Below are the code and all the weights of a small trained network. Each question names an input and a class and asks about switching units off, where a switched-off unit gives its printed mean instead of its output.

import numpy as np


def w(rows, s, z=0):
    codes = np.array(rows[::2]) - 128.0
    scale = np.full(codes.shape[1], s)
    scale[-1] = z or s
    return codes * scale


def f(y):
    return y / 2 * (1 + np.tanh(0.7978845608 * (y + 0.044715 * y**3)))


def log_softmax(a):
    a = a - a.max(-1, keepdims=True)
    return a - np.log(np.exp(a).sum(-1, keepdims=True))


def net(x, mask):
    res = np.array(x, float).reshape(1, 4) / 4 @ E
    y = f(res @ A[0][:, :-1].T + A[0][:, -1])
    res = res + np.where(mask, y, B[0][:, -1]) @ B[0][:, :-1]
    return log_softmax(res[-1] @ U[:, :-1].T + U[:, -1])


A, B = {}, {}
E = w([
[177,159,141],'x0',
[130,10,92],'x1',
[65,183,90],'x2',
[94,105,254],'x3',
],0.0082)
A[0] = w([
[168,67,97,181],'n1',
[104,251,111,150],'n2',
[126,168,116,228],'n3',
[49,93,156,105],'n4',
[121,121,50,252],'n5',
[117,118,239,224],'n6',
[124,53,118,172],'n7',
],0.015,0.0028)
B[0] = w([
[82,81,142,204],'n1',
[104,251,12,253],'n2',
[166,180,95,173],'n3',
[133,222,74,179],'n4',
[159,82,176,215],'n5',
[225,123,115,254],'n6',
[31,167,106,205],'n7',
],0.012,0.009)
U = w([
[245,102,138,2],'0',
[45,65,162,71],'1',
[84,217,63,251],'2',
],0.011,0.0008)

Each question gives the input, the list of numbers given to net, and the class t.
The units are the neurons (one row each of A and B). Each row of codes is followed by its name. A weight is (code - 128) times the scale printed after its matrix; where a second scale follows, it is the last column's (A, B and U).
mask holds one flag per neuron, in row order. A switched-off neuron (its flag False) gives its mean, the last column of its row in B, instead of its output. The means were averaged over made-up inputs and are rounded, as every weight is.
A unit's drop is (log p(t) with every unit on - log p(t) with that unit switched off) / (log p(t) with every unit on - log p(t) with every unit switched off).
The circuit of an input: a set's keep is (log p(t) with only the set's units on - log p(t) with every unit switched off) / (log p(t) with every unit on - log p(t) with every unit switched off). Starting from all 7 units, units are removed one at a time, each time the one whose removal leaves the highest keep (on an exact tie, the one counted first), for as long as the keep stays at least 0.8.
units of the circuit, in order: the units of the circuit, biggest drop first
k most important neurons: the k neurons with the biggest drops, biggest first
drop of u: that unit's drop, to one decimal
input [-7,6,3,1], class 1: units of the circuit, in order -> n2
input [0,3,-4,3], class 1: units of the circuit, in order -> n2, n7
input [-1,1,3,5], class 0: units of the circuit, in order -> n2, n6
input [-7,-4,-1,4], class 0: units of the circuit, in order -> n2, n6
input [6,5,7,8], class 0: 3 most important neurons -> n2, n6, n7
input [-8,5,5,0], class 1: 2 most important neurons -> n2, n5
input [5,-3,1,6], class 0: 2 most important neurons -> n6, n7
input [6,5,1,5], class 0: drop of n6 -> 0.6
input [-8,-4,0,4], class 0: drop of n7 -> 0.7
input [0,-1,-5,8], class 0: drop of n6 -> 0.2
input [0,3,-5,-1], class 1: drop of n2 -> 0.2
input [-6,-2,-4,-4], class 1: 2 most important neurons -> n2, n6
